Below is a small trained network, with its code and all its weights. Each question gives an input and a class and asks what happens when units are switched off, that is, made to give their printed mean instead of their output.

import numpy as np


def w(rows, s, z=0):
    codes = np.array(rows[::2]) - 128.0
    scale = np.full(codes.shape[1], s)
    scale[-1] = z or s
    return codes * scale


def f(y):
    return y / 2 * (1 + np.tanh(0.7978845608 * (y + 0.044715 * y**3)))


def log_softmax(a):
    a = a - a.max(-1, keepdims=True)
    return a - np.log(np.exp(a).sum(-1, keepdims=True))


def net(x, mask):
    res = np.array(x, float).reshape(1, 7) / 4 @ E
    y = f(res @ A[0][:, :-1].T + A[0][:, -1])
    res = res + np.where(mask, y, B[0][:, -1]) @ B[0][:, :-1]
    return log_softmax(res[-1] @ U[:, :-1].T + U[:, -1])


A, B = {}, {}
E = w([
[168,216,125,53,193,150,135,146,25,160,111,87],'x0',
[179,108,153,83,164,93,216,147,226,96,90,71],'x1',
[113,54,80,167,165,35,134,174,95,230,202,25],'x2',
[60,140,136,136,96,185,153,181,175,254,34,124],'x3',
[103,172,67,163,72,99,212,197,83,59,131,130],'x4',
[208,72,186,133,80,234,152,200,95,123,170,132],'x5',
[146,160,114,236,215,164,88,180,159,93,115,121],'x6',
],0.0072)
A[0] = w([
[133,172,161,112,115,188,131,121,157,68,75,176,55],'neuron 1',
[125,165,135,192,196,165,97,178,149,113,91,134,124],'neuron 2',
[119,49,122,176,72,99,110,92,198,61,179,171,89],'neuron 3',
[188,110,166,134,92,208,148,163,112,139,165,150,52],'neuron 4',
[127,157,148,107,118,172,130,99,142,100,78,211,50],'neuron 5',
[143,148,113,202,192,144,96,173,141,130,108,116,118],'neuron 6',
[187,96,160,103,186,132,65,48,155,129,171,132,88],'neuron 7',
[85,171,95,126,148,89,123,93,145,143,88,149,50],'neuron 8',
[178,118,149,100,161,105,201,126,180,105,92,94,77],'neuron 9',
[116,119,148,141,86,194,145,188,146,208,71,138,22],'neuron 10',
[148,170,149,111,104,175,127,85,136,71,99,173,57],'neuron 11',
[216,97,134,119,141,129,119,111,76,19,254,152,5],'neuron 12',
[85,116,153,37,67,122,164,91,103,166,129,133,131],'neuron 13',
[129,163,127,200,195,172,102,163,154,100,121,131,150],'neuron 14',
[111,112,152,52,50,102,161,90,100,150,135,150,95],'neuron 15',
[165,66,141,147,115,157,134,181,101,152,174,101,122],'neuron 16',
[92,117,158,121,133,169,102,136,162,234,50,119,54],'neuron 17',
[170,112,154,90,154,109,180,148,186,95,85,93,91],'neuron 18',
[173,86,184,140,88,198,135,176,102,117,134,144,91],'neuron 19',
[137,88,193,97,175,156,71,75,165,178,125,127,122],'neuron 20',
[77,154,95,128,163,86,124,89,141,133,91,157,48],'neuron 21',
[134,100,168,103,166,163,78,94,164,186,89,127,86],'neuron 22',
[196,220,118,48,195,140,124,125,43,115,140,93,100],'neuron 23',
[58,155,112,142,89,165,176,177,134,174,51,124,35],'neuron 24',
[153,116,147,84,154,112,198,157,198,135,61,86,99],'neuron 25',
[110,174,71,140,77,109,205,187,113,71,126,131,146],'neuron 26',
[83,162,101,133,138,73,103,97,141,145,94,100,83],'neuron 27',
[105,154,95,125,148,72,103,66,129,89,122,136,75],'neuron 28',
[64,155,112,150,82,169,63,129,59,176,135,187,86],'neuron 29',
[79,163,102,128,152,88,111,90,142,126,91,137,19],'neuron 30',
],0.0074,0.0026)
B[0] = w([
[93,74,59,143,180,70,162,163,110,193,184,81,205],'neuron 1',
[209,80,97,82,77,88,103,117,156,122,109,184,194],'neuron 2',
[69,142,172,191,89,149,112,232,210,207,10,130,219],'neuron 3',
[115,162,90,71,144,219,139,75,204,105,121,79,181],'neuron 4',
[98,74,81,141,170,65,160,155,104,185,178,71,195],'neuron 5',
[195,70,103,84,111,88,127,131,142,134,126,165,191],'neuron 6',
[126,204,157,176,99,93,199,154,94,89,164,158,206],'neuron 7',
[141,148,127,76,140,203,157,94,213,102,121,76,181],'neuron 8',
[105,115,109,166,129,168,55,83,64,133,143,173,201],'neuron 9',
[88,128,218,86,233,85,156,111,139,50,87,107,192],'neuron 10',
[96,77,70,137,199,70,161,144,110,207,182,79,195],'neuron 11',
[96,118,224,112,228,84,136,101,134,60,97,128,254],'neuron 12',
[209,56,94,94,91,75,98,137,159,112,98,189,206],'neuron 13',
[220,73,94,62,78,91,117,129,143,129,132,183,195],'neuron 14',
[219,93,103,88,92,106,102,138,165,117,123,192,196],'neuron 15',
[100,126,58,77,195,173,158,89,194,148,167,63,186],'neuron 16',
[119,148,179,149,168,59,179,160,94,82,134,161,218],'neuron 17',
[83,116,103,181,131,185,31,74,71,125,149,177,200],'neuron 18',
[123,152,78,68,148,205,145,79,212,108,129,87,187],'neuron 19',
[151,199,108,165,48,160,193,164,126,123,193,147,203],'neuron 20',
[132,142,103,87,148,209,147,90,211,108,133,84,182],'neuron 21',
[140,190,137,177,77,127,160,171,109,91,162,150,187],'neuron 22',
[63,121,171,202,79,150,108,254,217,212,13,135,254],'neuron 23',
[128,154,219,145,180,68,154,147,100,71,118,147,203],'neuron 24',
[81,104,115,189,144,169,32,53,58,130,148,174,224],'neuron 25',
[156,207,120,182,51,153,170,146,100,112,201,165,210],'neuron 26',
[116,134,99,60,183,183,175,67,195,132,143,63,197],'neuron 27',
[117,133,138,89,164,159,148,97,153,83,131,102,189],'neuron 28',
[81,96,119,195,153,174,29,45,67,110,133,181,204],'neuron 29',
[125,139,111,89,139,192,135,112,194,114,138,106,174],'neuron 30',
],0.0068,0.0071)
U = w([
[126,142,108,52,149,219,149,88,175,106,134,70,79],'0',
[116,136,204,121,176,73,149,125,110,54,97,134,254],'1',
[104,67,71,142,167,61,156,151,107,246,221,63,141],'2',
[97,134,158,167,91,163,110,196,172,210,10,137,89],'3',
[104,109,116,168,131,180,23,65,65,118,154,172,102],'4',
[237,73,103,64,89,89,110,128,141,118,112,182,107],'5',
[153,229,130,167,69,136,192,155,102,95,209,154,140],'6',
[146,142,129,117,76,140,120,118,93,150,116,92,23],'7',
],0.012,0.0032)

Each question gives the input, the list of numbers given to net, and the class t.
The units are the neurons (one row each of A and B). Each row of codes is followed by its name. A weight is (code - 128) times the scale printed after its matrix; where a second scale follows, it is the last column's (A, B and U).
mask holds one flag per neuron, in row order. A switched-off neuron (its flag False) gives its mean, the last column of its row in B, instead of its output. The means were averaged over made-up inputs and are rounded, as every weight is.
A unit's drop is (log p(t) with every unit on - log p(t) with that unit switched off) / (log p(t) with every unit on - log p(t) with every unit switched off).
The circuit of an input: a set's keep is (log p(t) with only the set's units on - log p(t) with every unit switched off) / (log p(t) with every unit on - log p(t) with every unit switched off). Starting from the 12 units with the biggest drops (on a tie, the unit counted first), units are removed one at a time, each time the one whose removal leaves the highest keep (on an exact tie, the one counted first), for as long as the keep stays at least 0.8.
units of the circuit, in order: the units of the circuit, biggest drop first
most important unit: the unit with the biggest drop
k most important neurons: the k neurons with the biggest drops, biggest first
input [5,-6,6,-3,2,7,7], class 0: 3 most important neurons : (neuron 16; neuron 4; neuron 19)
input [4,-7,1,-2,4,4,-4], class 4: units of the circuit, in order : (neuron 29)
input [-2,-2,-2,4,0,3,-4], class 1: units of the circuit, in order : (neuron 10; neuron 23)
input [-2,4,-2,-5,5,5,-2], class 0: 2 most important neurons : (neuron 19; neuron 4)
input [-5,8,6,-6,-1,7,-5], class 4: units of the circuit, in order : (neuron 18; neuron 9)
input [-7,-5,-3,6,1,4,8], class 5: units of the circuit, in order : (neuron 14; neuron 2)
input [1,8,-8,-2,-5,6,0], class 2: units of the circuit, in order : (neuron 1; neuron 11)
input [-6,-5,-8,-7,-8,-2,1], class 2: units of the circuit, in order : (neuron 11; neuron 5)
input [-4,-4,-8,1,0,1,8], class 2: units of the circuit, in order : (neuron 1; neuron 5)
input [0,4,7,3,8,-4,-8], class 5: 2 most important neurons : (neuron 13; neuron 15)
input [-2,6,-5,0,1,-2,0], class 4: units of the circuit, in order : (neuron 18; neuron 25)
input [2,-5,-4,6,-1,6,-8], class 5: 3 most important neurons : (neuron 13; neuron 15; neuron 12)
input [6,4,-7,-8,-7,0,-7], class 1: 2 most important neurons : (neuron 12; neuron 7)
input [-8,-1,3,-3,-8,-4,3], class 3: 2 most important neurons : (neuron 3; neuron 26)
input [-6,-6,-1,-1,7,-2,8], class 5: most important unit : neuron 14
input [-5,-4,-1,-6,-2,-1,1], class 1: 2 most important neurons : (neuron 23; neuron 12)
input [4,5,0,6,4,-2,7], class 5: 2 most important neurons : (neuron 2; neuron 14)
input [2,6,-1,3,6,3,-1], class 4: units of the circuit, in order : (neuron 25; neuron 18)
input [2,3,-8,4,7,-8,7], class 0: 2 most important neurons : (neuron 8; neuron 21)
input [0,4,2,8,-7,7,6], class 1: units of the circuit, in order : (neuron 10)
